Below are the code and all the weights of a small trained network. Each question names an input and a class and asks about switching units off, where a switched-off unit gives its printed mean instead of its output.

import numpy as np


def w(rows, s, z=0):
    codes = np.array(rows[::2]) - 128.0
    scale = np.full(codes.shape[1], s)
    scale[-1] = z or s
    return codes * scale


def norm(h):
    return h / np.sqrt((h * h).mean(-1, keepdims=True) + 1e-5)


def f(y):
    return y / 2 * (1 + np.tanh(0.7978845608 * (y + 0.044715 * y**3)))


def log_softmax(a):
    a = a - a.max(-1, keepdims=True)
    return a - np.log(np.exp(a).sum(-1, keepdims=True))


def net(x, mask):
    res = np.array(x, float).reshape(1, 2) / 4 @ E
    u = 0
    for l in range(2):
        y = f(norm(res) @ A[l][:, :-1].T + A[l][:, -1])
        res = res + np.where(mask[u : u + 12], y, B[l][:, -1]) @ B[l][:, :-1]
        u += 12
    return log_softmax(norm(res)[-1] @ U[:, :-1].T + U[:, -1])


A, B = {}, {}
E = w([
[178,35,193,164,138,16,65,5,77,105,142],'x0',
[217,42,48,89,68,97,198,161,171,91,87],'x1',
],0.0031)
A[0] = w([
[158,88,135,127,87,96,119,115,121,120,118,2],'L0N1',
[137,118,162,128,109,86,111,39,104,90,126,201],'L0N2',
[138,120,155,183,172,104,117,106,99,132,149,205],'L0N3',
[82,145,187,129,154,124,101,120,133,157,144,89],'L0N4',
[75,134,254,206,128,122,46,120,58,132,154,198],'L0N5',
[115,173,114,125,173,183,119,148,142,127,140,179],'L0N6',
[93,169,193,195,151,105,84,136,98,155,163,43],'L0N7',
[124,136,111,102,95,152,161,73,130,149,151,100],'L0N8',
[134,75,127,130,109,118,180,145,142,96,132,133],'L0N9',
[131,129,150,125,128,130,105,126,110,111,166,126],'L0N10',
[193,103,145,143,151,118,93,101,97,120,129,156],'L0N11',
[113,147,126,107,171,141,138,155,139,140,134,198],'L0N12',
],0.0071,0.00089)
B[0] = w([
[79,145,98,226,130,129,112,78,73,120,132,163],'L0N1',
[26,170,139,90,156,41,140,97,161,186,198,206],'L0N2',
[73,71,86,96,159,99,173,25,192,137,209,178],'L0N3',
[161,105,3,126,137,161,143,121,139,70,141,175],'L0N4',
[127,96,68,128,183,76,108,64,198,77,144,255],'L0N5',
[90,150,170,185,124,23,134,87,126,170,185,171],'L0N6',
[215,38,101,114,185,82,98,68,133,107,118,204],'L0N7',
[162,159,141,104,129,117,102,112,122,138,117,127],'L0N8',
[174,133,85,166,186,131,141,111,148,107,72,162],'L0N9',
[133,129,85,191,115,92,105,151,207,141,138,140],'L0N10',
[49,155,80,109,184,138,94,114,144,176,184,177],'L0N11',
[92,92,179,132,156,83,148,178,62,115,116,148],'L0N12',
],0.0049,0.0099)
A[1] = w([
[139,95,135,112,131,107,135,76,88,185,136,125],'L1N1',
[57,179,107,170,145,149,123,135,114,190,128,62],'L1N2',
[94,151,153,151,78,115,128,156,94,183,184,10],'L1N3',
[164,74,96,90,137,96,88,110,164,83,103,141],'L1N4',
[119,165,148,145,170,196,56,103,165,116,167,180],'L1N5',
[164,137,79,165,139,180,111,100,91,68,99,45],'L1N6',
[196,2,108,84,70,132,108,105,145,56,106,96],'L1N7',
[191,107,128,76,97,109,131,162,153,128,130,255],'L1N8',
[95,128,61,122,105,180,132,133,186,154,123,246],'L1N9',
[45,173,150,90,57,173,76,151,98,186,128,4],'L1N10',
[106,185,161,64,151,199,147,154,157,188,96,120],'L1N11',
[125,76,159,112,159,135,81,69,103,98,168,156],'L1N12',
],0.0065,0.00081)
B[1] = w([
[115,138,140,7,160,121,167,164,138,95,181,179],'L1N1',
[156,121,162,34,85,143,96,134,149,99,123,185],'L1N2',
[125,119,176,65,23,212,147,157,172,138,104,161],'L1N3',
[75,132,143,70,112,142,111,146,136,161,138,254],'L1N4',
[211,82,30,120,149,107,125,73,187,184,90,155],'L1N5',
[165,86,166,85,104,195,141,198,164,175,121,162],'L1N6',
[106,184,160,54,116,151,24,111,186,135,143,202],'L1N7',
[138,59,83,151,159,128,80,50,95,175,148,136],'L1N8',
[124,121,223,143,131,163,91,59,79,103,154,168],'L1N9',
[61,187,134,2,55,138,114,138,226,113,106,138],'L1N10',
[104,154,158,157,108,15,147,128,113,144,191,142],'L1N11',
[86,188,101,79,231,89,91,105,166,222,141,238],'L1N12',
],0.005,0.0046)
U = w([
[71,187,200,74,54,126,153,183,147,124,150,153],'0',
[170,103,107,210,118,94,189,170,68,150,128,134],'1',
[70,125,77,96,209,62,93,54,165,143,183,161],'2',
[113,160,176,165,144,176,107,92,91,67,106,22],'3',
[185,78,91,95,122,249,91,145,164,144,71,134],'4',
[114,156,163,166,131,154,89,99,87,12,87,23],'5',
[93,179,166,185,138,186,78,91,71,44,98,2],'6',
[108,152,153,151,143,184,98,117,69,72,133,17],'7',
],0.013,0.0096)

Each question gives the input, the list of numbers given to net, and the class t.
The units are the neurons (one row each of A and B). Each row of codes is followed by its name. A weight is (code - 128) times the scale printed after its matrix; where a second scale follows, it is the last column's (A, B and U).
mask holds one flag per neuron, layer by layer. A switched-off neuron (its flag False) gives its mean, the last column of its row in B, instead of its output. The means were averaged over made-up inputs and are rounded, as every weight is.
A unit's drop is (log p(t) with every unit on - log p(t) with that unit switched off) / (log p(t) with every unit on - log p(t) with every unit switched off).
most important unit: the unit with the biggest drop
k most important neurons: the k neurons with the biggest drops, biggest first
k most important neurons of layer l: the k neurons of layer l with the biggest drops, biggest first
drop when u is switched off: that unit's drop, to one decimal
input [-6,4], class 1: 4 most important neurons of layer 0	(L0N5; L0N2; L0N7; L0N11)
input [-8,5], class 1: 2 most important neurons	(L0N2; L0N11)
input [-6,6], class 1: 4 most important neurons	(L0N5; L0N7; L0N4; L0N3)
input [-3,-1], class 0: most important unit	L0N5
input [-4,2], class 0: 3 most important neurons of layer 0	(L0N7; L0N4; L0N5)
input [-5,2], class 0: 3 most important neurons	(L0N7; L0N5; L0N4)
input [-6,7], class 4: 2 most important neurons of layer 0	(L0N2; L0N11)
input [-3,4], class 4: 2 most important neurons	(L0N2; L0N11)
input [-4,4], class 1: 2 most important neurons of layer 1	(L1N12; L1N11)
input [-8,3], class 0: 2 most important neurons	(L0N7; L0N5)
input [-6,3], class 0: 3 most important neurons	(L0N7; L0N5; L0N4)
input [-6,5], class 1: drop when L0N7 is switched off	0.9
input [-5,8], class 4: drop when L0N2 is switched off	0.9
input [-1,0], class 0: drop when L0N5 is switched off	0.4
input [1,5], class 4: most important neuron of layer 1	(L1N6)
